After every row comes one of two labels: whether the row has a hidden trait. Each part has its own trait and labels.
(in the rows, 100 means zero)
[ 94  84 111 125  62  81  78  89  93 115  80 136 115  72 108  90 113  94
  89  55  96 109 106  93 115  82 112  83 104 127  90  73  99  93  92 109
 124  76  79  75  76  91  97  88  58 134  83 117 109 117 108 129  99 104
 145  87 100 115 106 116 115  86 117 100 111  92  94 135 100  85  94  97
 141 107  80  95  79  71 137 127 105  81 105  74  67 122 117 105  94  80
  94  73  90  93  73  67  71  95  78  87  99 111 102 116  85  61  86 119
  43  85  90  77 114 111  69 103 124  90 122  83 122 116  98  68 100 140
  91 119 117  83  73  93 100  72 103  76  64  73  40  92 104 103  77 110
 112  95 113 107 100  37 106 104 114  94 128 100 137 107  86  98 111 116
  95 102 116  93 123 120  73 101  67 110 126  96 108 139 136 120 107 120
  96 100 104 135  98 110 129 108 109  68  82  85  73 111 115 120  92  70
 125  87  86 114  78  68  67  66  68  94  86 120  80  92 128 116  72  96
 126  95  87 128 129 116  94 148 107 102  93  98 117  71  95 122 112 122
  93 113  83 104  77 111  91  96 119  81 113  98 102 110  86 110  85  74
 134 130  87 102  99 102 118  79  80 101 121  82  81  84  81  92 114  83
  61 119  99 143  94 109  90  79  99 118  84 105  99  98 127  98 101 122
 120 116  87 112  54 102  95 128  92 149  63 100 116  91 102  69 106  67
 107 124 115  98  60  94 133 102  36 120 114  84 127] -> [87]
[120  84  87 129  67 105  90 103 128 127 130 144  76  56 143  61  93 115
  89  63  77  56  79 101 118 133 121  81  76 114 122 129 119  71  65 131
  83  85 124  95 101 103 120 105 125  57 129  62  93 116 133 112  84  89
 121 117 119 114  86 125  92  80 129  58 105  69 110  64  58 124  54  39
 125 118  11  85  73 128 123  18 153  48 101 117  96 119  60  54 112  58
 121 124 113 135 107 108 102 102 150 126 123  52 101  95 104 145 130  78
 143  75  75 116 138 115 129  77  99  98 129 126 125 134 107  58 105  81
 127  83 115  96  42 102 106  61  94 122  56 100  42 152  50 126  86  87
 117 113  84 104  61 127 116 102 120  86 125 112  65  93 107 108 106  98
 121 119  46  75 133  93 133  78  84 136 154 133  85  85  87  48 120 130
 120 157  95 101 155 155 102 105 106  49 113  46  31  66 150 136  93 116
  77  72  98  96  72  31 108 133 127  53  77  92 119  36 110 111 128 105
  99 111  51  68  86  92 128 152 105 102 113 128 100 125 121  80  74 110
  82  87  91  66  89  63  88  72 118 126  74 106 128  95  88 125 121  22
  96  82 145  94  89 114 133 105 103 107 130 135  86  82 114  77  48 115
  92  76  75 138  81 107  65 101  62 116  60 109  53 101  94  74 127  58
 149 112  66  79  22  66 136 102 126 156 123 109  80  89  61  71 112 134
  62 123  78 111  95 115 119 114  22 127  73  72  58] -> [85]
[108  97  34 108  81 103  33 132  85  94  68  81 119  27 124 115 132  39
  86  66  71 130  60 107  97  80 150  58 114 125 105  59 117 110  79 134
 150  70 101  47  85 120  48  88  47 138  90  94 102 133 137  73 123  96
 150  91  69 116 108  89 117  61 159  67 150  74 106 127  61 105  95 105
 106  98  22 112  77 148 145 141  37  97 112  59  69  94 107 107  46 128
 149  14  46  93  92 109 105  93  96 107 109 123  85  78 117 127  58  84
  49  86 133 115 137  97  61  89 123 101 135 140 123 112 110  63  87 140
 131 125 115  99 137  69 114  81  71  69 100  80  11 137  51   1  75 151
 100  75  84  77  81   0  99  90 108  97 160 109 163 131  60 143 114 125
  89  78 136  79 122  82  77  60  46  79 157 168  68 136 122 101  98 126
  93  96  22 148 142 113 118  98 116  99  91  46  94  92  52 134  87  77
 123  77  80 128  66  17 103  69  57  52 123 120  76  12 138 117  72  57
 106 111  45 134 131  86  72 148  73  73 129 121 116 114 120 108  84 120
  81 113  81  70  63 104  44 106 107 111  72  89 127 108 159 134  73  41
  86 156 105 139 121  95  67  70  81  53 127  78  65 100  62  83 130  72
  85 129 109 128  56 106 123 129 131 125  39 102 124 106 114 100 106  95
  30 110 100  81  22 112  93  93 142 158 117 104 125 106  96  84 112  42
 106 105 108 117  54  86 123 128  58 119 107  67 126] -> [87]
[119  92  95 107  89  96  91 113  98 107 131 105  92  89 111  88  96 114
 113  89 103  86  94 104  90 122 104  86  93  97  96 128 113  72  75 112
  97 118 114  88 111 110 116 103 121  72 105  66  67 105 110  92  93 100
 110 111 120 109  95 104  91  88 132  68  94  89 111  89  75 123  82  65
 111 118  30  99  90 107 114  74 130  77  90  96 100 118  89  63 117  81
  92 105 110 135 105 106  96 111 147 118 109  69  92 105 107 107 124  88
 142  95  84 101 117 101 101  87 102 100 109  98 121 123  89  77  97  82
 115  82 117 103  71  97  96  93 101 122  66  90  70 124  78 125  97  74
 106  97  98  95  69 130  87 103 119 101 102 100  80 105 104 100 104 104
 107 121  73  87 117 106 116  97  90 109 114 115  94 101  85  68 119 103
 110 130  84 104 118 132 108 107 113  81 111  71  94  97 152  99  86 110
  79  79  99 100  86  79 108 111 126  75  79 108 118  95 102 105 128 104
 103 111  73  83  91 104 128 122 105  98 104 123  99 103 117  95  98 109
  93  94  93  76 103  82  98  94 118 109  86 103 118  90  91 101 107  76
  86 109 123  96  94 105 106 102  97 102 120 112  88  92 103  89  70 108
 106  91  94 114  98  98  77 103  79 106  83 106  61  96  98 105 126  79
 104 111  79  83  86  85 136  98 116 126 124 111  93  91 101  90 112 112
  99 108  87 116  96 114  91 130  55 105  80  83  74] -> [85]
[ 95 108  80 134  91  91  73  68  89  83  65  74 105  75 135  60 131  52
  74  59  62  55 107 103  75  81 115  90  69 118 121 117  87  59 101 107
  72 125  83  48 111  98 113  67 111  83  92  65 113 107 115  78  93  82
 106  85  80  85  85 123  86  96 138  71 142 108 108  82 116  68  49  58
 139  96  39  75 110 125  86  41  60  95 111 118  89 115  67  62  43 142
 114 111  46 144 116  82  80 111  61 128  90  83  83  99 103 118  97 106
 103  99 146  70 121 112  68 128 102  85 102  51  38 111  79  93 111 104
 107 100  79  79 138 108 113 127  81  72 102  98 105 114  57 122  95 151
 102  89 100 108  86 132 105  83 117  67  97  69  63 131 140 139 101 127
 126 124 135 114 103  82  92 106  84 139  91  64 109  88  86 103  81 127
  89 137 100  78  88 153 124  79  93  78  95 101  81  98 100 136  72 115
 104  86  73  81 115  68  85 128  66  98 120 113  99  71  67  83 125  67
  96  72  75  95 106  81  81 127 100  75 129  65  74 135  83  60 119 113
  90 107 121  72  99  68  63  79  69 157 102 108  81 113  67 133 113  80
 109  83 104 135 109 115 136  83 107  86  78 132  68 111 114  38  79  84
  93 132  98 103  83  95  85 124  63 117  82 105 123 100 120 144  70 136
 112  80 101 115 108 131 135  81 142 112  92  77  93 108  48  89  81 136
  76 111 113 101 102  77 133 145 106 112 102  84 103] -> [87]
[ 81  66  42 140 108  63  58 102 121 143 116 143  55 178 127 114  96 113
 128 122  79 102  70  86 106 142 150  90 110  28  81 112 125  75  82 144
 147 143 116  81  70 105  64  75 109 102 127  80  79 121 108  64 109  98
 123 113  95 102 108  85  97  91 152  72 148 109  98  82 119 103  89 129
 131  88 167 104 101 128  61 139 152  68  59  93 126  70  77 100  85 135
  97 148 104  70 156 101 104  93  84 102 123 129  74  75 104  55 129 102
 108  75 106 108 116  70 141  84 115 147 134  39  67 132 137  92 121 101
 103  88  87  88 123  92 125 121  69 108  58  82 120 115 131  60  93 131
 119 123 142  99  77  74 122  75  89  58 105  76 120 106 128  70  87  94
 100 115  73 141 147  49 130  90  86 110 151 178  73  63 134  67  88 113
 118 112 102  93 144 125 122  73 109   0  79  92  25  13   8  86  55  82
 107  59  66  84 112  24  80 101 137  80 106  99 123  61  78  78  76  63
 109  77 104 131 102 114 125 139  78  80  64 114  91 138 125 118  90  91
  90 103 127 119 114  93  78  86  81 157  89  88  41 112 135  98 127  83
 109  80  99 120 110 106  65 177  85 119  87 168  95 104 109  91 118 127
  56 119 136 109 109 127 128  87 104  71  79  82 115  59 120 122 124  76
  45  12  95 122 100 136 127 113  48 145  94  95 108 110  22  74  71  97
  62 106 124  50 101  85 105  93  99 144  80 131  90] -> [87]
[113  54  45 104  87 105  32 111  82 106  92  91 121  39 112 119 121  65
  83 114  95 102  94 107  74  80 144  99  97  71 122  68 105 114 107 104
  84  69 107  80  99  90  78  87  54 139  84 128  87 124 134 102 124  96
 149  87  88 116  78  86 118  60  92  83 117  73 108  76  64 101  85  86
 113  92  81  95  87 139  74 142  60  80 114  82  79  52  97 102  63 108
 147  24  72  58  52  88 101  34 137 113 107  99 120  87 115 105  71  98
  99  90  97  96  95 110  68 127 113 111 128 137 116  83  82  92  83 113
 132 124 102 107 103  85  96  58  83  82 101  99  36  85  83  20  78  97
 105  81 109  90  90  28  87 118  88 104 160 115 163 119  63 137 115  98
 115  82 131  90 105 102  90  78  61  90 124 108  81  90 126  98  99  93
  99  88  17 148 124 105 110  60 116  77  87  80  93 115  27 101  64  61
 106  69  58 128  86  49  93  99  63  77 108 121  77  48 138 118  90  78
 110 111  68 111 132 100  80 122  99  95 126  80 116  84 131 120  87  98
 117 111  88  90 111  86  46 108  96 103  95 109 128  87 157 110  74  93
  95 157 105 139 121  82 107  75  92  45 104 144  86 105  73 108 128  88
 103 125  92 101  68  98 124 128 131 126  63  84  68 108 122  83  88 132
  77 127  96 102 104  92 116 117 141 117 105  70 128 117  75  90  82  31
  88 111  80  82  84  89 112 131  64 108 108 101 122] -> [87]
[ 82  65  34 143 102  60  58 104 123 149 117 142  57 179 132 119 101 111
 130 119  73 107  70  77 110 140 147  87 110  31  94 112 124  81  82 140
 160 140 107  90  76 112  62  66 114 101 130  66  74 119 108  58 110 102
 127 118 100  95 110  96  92 101 163  80 149 109  98  71 118 100  96 125
 132  88 150 107 100 144  71 142 141  57  53  85 131  88  82 110  76 143
  93 149 113  67 156 107 106  93  84 105 124 122  74  83 117  56 138 109
 119  78  99 109 114  66 145  91 112 147 131  48  62 136 135  96 134 101
  98  90  88  90 116  84 122 130  68 118  57  80 112 117 133  65  93 128
 116 122 143 102  81  57 125  72  95  59 113  76 112 105 134  64  87  94
 101 120  64 139 150  50 133  87  88 102 151 181  74  61 126  63  87 111
 120 118 101  82 152 131 113  71  99   0  78 104  32  16   6  87  57  86
 100  59  69  85 117  25  73  96 134  79 104  93 124  78  64  80  68  58
 108  83 102 129  91 106 126 142  74  73  66 116  98 140 125 119  84  89
  88  98 120 121 113  90  81  84  77 148  84  90  36 114 153 112 120  75
 111  89 109 123 112 107  69 174  79 118  87 173  87 107 109  84 130 133
  57 112 140 106 117 128 124  92  96  72  85  93 109  58 113 138 127  71
  45  16  96 117 107 136 131 108  38 124  94  93 108 102  23  64  69  99
  59 112 119  53  96  85  93  83 109 141  74 134  78] -> [87]
[100  58 100 119  62  86  68  87  83 122  98 133 121  77 107 103 110 114
  85  83 103  90 108  93  89  82 109  99  89 106 103  85  94 118 105  97
  84  76  81  94  90  86 119  87  69 115  79 126 100 117  85 136 115 104
 151  87 120 108  71 111 111  84  92 103  92  90  95  91  99  89  70  85
 139 100 134  81  85  72  83 100 136  74 104  95  80 100 118  89 100  73
 103  78  96  62  52  68  70  58 109  93  97  95 119 116  75  70 107 124
  81  88  74  72  86 117  79 125  98  94 120 109 121  86  83  86 100 121
  94 114 109  87  60 108  93  69 101  86  73  85  74  82 112 115  79  79
 114 101 127 108 101  71 101 115  99 105 129 115 136  96  86  85 104  94
 113 108  96  99 108 121  78 109  91 121  94  70 109 121 132 119 110 103
 102  90  94 143  92 111 127  81  99  65  78 101  61 114  79 103  79  57
 119  83  59 114  97  85  67  86  72  99  83 116  84  99 119  94  91  98
 127 100 105 116 117 119 103 126 107 103  81  69 104  72 104 133 108  91
 117 113  81 112 114 108  80  82 109  81 112 114  89  91 101  99  88  91
 133 113  89 109  88  86 135  92  81  74 103 122  96  93  96 109 115  98
  78 114  91 130 110  99  74  80 114 113 110  98  68  95 129  83  93 137
 148 124  82 116 110  88 115 123  98 104  64  76 130 105 100  76  89  47
  96 125  93  73  82 103 125  97  45 114 111 110 117] -> [87]
[ 99 109  34 141 107  58  69 133 130  82  61 131  51 117 142 111 133 112
 122 117  86 130  54  71 118 140 131  50  91  32  77  90 126  60  92 141
 156 134 123  95  87 121  65  96 122 124  82  56 115 134  85 136 105 104
 155 102 104 107 107  73  87  75 141 102  99  93  88 104 119  80  47 101
 139  90 158 113 109 144 146  57 153  58  46 100  83  46  75  95  88 134
 104 151  52  96 164  78  98  36  70  85 123 126  85  96  71 145  97 126
  79 103 144 107  89  97 147  94  95 142 105 117  47 101 142  75 132 111
  95  75  92  96  95  87 126  99  68  95  83  61 103 153  67  58  86 149
 100  79 113  78  78   0 126  66 104 107 132 116 136 106 137 115 115  86
 128 123 127 114 147  74 117  56  78 135 109 126  75  60 131  37 109  88
 116 156  95  65 156 106 129  53 110   0 112 100  49  38   1 136  94  60
 125  57  78 115 117  33  60 132 120  56 124  96 105  12 132  75  89  63
 126  79  79 134 124 119 101 124  80  64  89 129 117 110 128 138 115  83
 114  91 123 120 105 114  95  68  92  88  87 113  57  96 122 111 123  72
  98 130 146 114 115  87  60 179 105 120  96 176  96 115 105  33 109 134
  62  67 139 114 118 128  54  92 110  69 118 103 117  43  95 132 107  40
  68  35  68 110  62 122 125  82  44 152  91  59  87 119  15  83 109 108
  68 109  98  74  99  90 105 139  35 118 102 130 124] -> [87]
